Here is a tiny trained network, its code and every weight. The questions are about switching its units off for an input and a class, where a switched-off unit gives its printed mean instead of its output.

import numpy as np


def w(rows, s, z=0):
    codes = np.array(rows[::2]) - 128.0
    scale = np.full(codes.shape[1], s)
    scale[-1] = z or s
    return codes * scale


def norm(h):
    return h / np.sqrt((h * h).mean(-1, keepdims=True) + 1e-5)


def f(y):
    return np.maximum(y, 0)


def log_softmax(a):
    a = a - a.max(-1, keepdims=True)
    return a - np.log(np.exp(a).sum(-1, keepdims=True))


def net(x, mask):
    res = np.array(x, float).reshape(1, 5) / 4 @ E
    u = 0
    for l in range(3):
        y = f(norm(res) @ A[l][:, :-1].T + A[l][:, -1])
        res = res + np.where(mask[u : u + 11], y, B[l][:, -1]) @ B[l][:, :-1]
        u += 11
    return log_softmax(norm(res)[-1] @ U[:, :-1].T + U[:, -1])


A, B = {}, {}
E = w([
[214,105,70,112],'x0',
[124,129,126,135],'x1',
[134,125,133,105],'x2',
[116,1,145,166],'x3',
[216,149,235,166],'x4',
],0.0064)
A[0] = w([
[101,108,33,86,9],'0.n1',
[156,38,107,146,50],'0.n2',
[173,129,75,135,3],'0.n3',
[207,81,62,109,57],'0.n4',
[142,106,116,103,55],'0.n5',
[249,131,140,173,115],'0.n6',
[173,227,115,105,52],'0.n7',
[64,153,186,91,64],'0.n8',
[222,177,55,125,101],'0.n9',
[156,81,137,138,86],'0.n10',
[133,115,59,149,98],'0.n11',
],0.013,0.0017)
B[0] = w([
[164,147,158,32,229],'0.n1',
[165,93,55,205,212],'0.n2',
[55,144,123,146,169],'0.n3',
[3,155,162,180,218],'0.n4',
[104,128,127,137,146],'0.n5',
[130,131,212,53,254],'0.n6',
[215,106,99,167,253],'0.n7',
[58,153,166,209,199],'0.n8',
[66,217,117,179,239],'0.n9',
[164,92,112,169,175],'0.n10',
[115,120,142,51,185],'0.n11',
],0.015,0.0064)
A[1] = w([
[146,158,163,81,150],'1.n1',
[116,164,141,115,36],'1.n2',
[119,136,119,107,85],'1.n3',
[147,43,103,105,80],'1.n4',
[159,183,77,130,82],'1.n5',
[126,135,136,57,11],'1.n6',
[110,149,112,181,118],'1.n7',
[184,250,33,120,2],'1.n8',
[121,147,85,106,70],'1.n9',
[111,166,60,36,128],'1.n10',
[173,124,204,67,123],'1.n11',
],0.013,0.0015)
B[1] = w([
[129,73,198,82,210],'1.n1',
[132,93,104,152,188],'1.n2',
[129,136,132,104,150],'1.n3',
[146,161,51,119,182],'1.n4',
[146,52,140,227,185],'1.n5',
[110,38,149,44,177],'1.n6',
[89,200,119,121,229],'1.n7',
[204,75,20,253,253],'1.n8',
[133,126,167,110,161],'1.n9',
[173,45,250,6,235],'1.n10',
[141,121,177,2,223],'1.n11',
],0.0094,0.0049)
A[2] = w([
[175,173,200,91,157],'2.n1',
[167,51,11,220,188],'2.n2',
[12,211,123,179,98],'2.n3',
[254,134,153,86,95],'2.n4',
[122,143,116,49,54],'2.n5',
[126,100,108,74,102],'2.n6',
[111,42,153,189,137],'2.n7',
[158,184,227,183,197],'2.n8',
[134,107,96,45,50],'2.n9',
[223,110,27,207,1],'2.n10',
[152,108,7,207,169],'2.n11',
],0.0086,0.00092)
B[2] = w([
[120,85,116,58,208],'2.n1',
[254,137,137,194,229],'2.n2',
[73,197,30,176,247],'2.n3',
[41,127,125,116,202],'2.n4',
[151,120,151,101,170],'2.n5',
[141,140,199,119,165],'2.n6',
[167,214,113,144,183],'2.n7',
[93,78,67,33,254],'2.n8',
[133,166,201,80,175],'2.n9',
[183,87,150,212,213],'2.n10',
[202,67,155,148,216],'2.n11',
],0.013,0.0058)
U = w([
[106,87,167,14,250],'0',
[232,86,100,226,70],'1',
[2,193,67,160,20],'2',
],0.0096,0.0015)

Each question gives the input, the list of numbers given to net, and the class t.
The units are the neurons (one row each of A and B). Each row of codes is followed by its name. A weight is (code - 128) times the scale printed after its matrix; where a second scale follows, it is the last column's (A, B and U).
mask holds one flag per neuron, layer by layer. A switched-off neuron (its flag False) gives its mean, the last column of its row in B, instead of its output. The means were averaged over made-up inputs and are rounded, as every weight is.
A unit's drop is (log p(t) with every unit on - log p(t) with that unit switched off) / (log p(t) with every unit on - log p(t) with every unit switched off).
The circuit of an input: a set's keep is (log p(t) with only the set's units on - log p(t) with every unit switched off) / (log p(t) with every unit on - log p(t) with every unit switched off). Starting from the 12 units with the biggest drops (on a tie, the unit counted first), units are removed one at a time, each time the one whose removal leaves the highest keep (on an exact tie, the one counted first), for as long as the keep stays at least 0.8.
units of the circuit, in order: the units of the circuit, biggest drop first
k most important neurons: the k neurons with the biggest drops, biggest first
k most important neurons of layer l: the k neurons of layer l with the biggest drops, biggest first
drop of u: that unit's drop, to one decimal
input [-5,4,-5,-2,6], class 0: most important neuron => [0.n9]
input [6,0,3,-8,-7], class 1: 4 most important neurons => [1.n8 0.n7 0.n6 0.n9]
input [3,-6,-3,-7,-5], class 1: 3 most important neurons => [1.n8 0.n6 0.n7]
input [-7,-5,8,-8,-6], class 1: 3 most important neurons of layer 0 => [0.n6 0.n4 0.n7]
input [7,3,-3,6,1], class 2: 3 most important neurons => [0.n4 0.n7 1.n8]
input [-8,2,7,5,-6], class 2: 2 most important neurons => [0.n8 0.n6]
input [7,-2,-6,1,-7], class 0: 2 most important neurons => [0.n1 0.n11]
input [5,-8,2,4,-3], class 2: 3 most important neurons => [0.n4 0.n7 1.n8]
input [-5,2,4,-5,0], class 1: 4 most important neurons of layer 0 => [0.n6 0.n7 0.n4 0.n11]
input [-7,5,3,3,5], class 2: 3 most important neurons of layer 0 => [0.n6 0.n1 0.n8]
input [7,-7,-7,-6,-3], class 2: 2 most important neurons of layer 0 => [0.n9 0.n4]
input [0,7,0,-5,-4], class 1: 3 most important neurons => [1.n8 0.n6 0.n7]
input [-4,-1,-7,0,3], class 2: 2 most important neurons of layer 0 => [0.n1 0.n6]
input [8,8,-4,-2,8], class 0: units of the circuit, in order => [0.n6]
input [-8,1,1,-2,5], class 2: 2 most important neurons => [0.n8 0.n6]
input [-7,6,1,-7,0], class 1: 4 most important neurons of layer 0 => [0.n6 0.n7 0.n4 0.n3]
input [0,6,-8,-5,-3], class 1: 2 most important neurons => [1.n8 0.n6]
input [-1,1,1,6,7], class 0: 2 most important neurons of layer 0 => [0.n6 0.n7]
input [2,6,-7,0,1], class 2: drop of 0.n4 => 0.1
input [8,-5,-4,1,-3], class 2: drop of 0.n4 => 1.0
input [-3,-5,-7,3,6], class 0: drop of 0.n3 => 0.0
input [6,-4,-2,0,7], class 0: most important neuron => [0.n6]
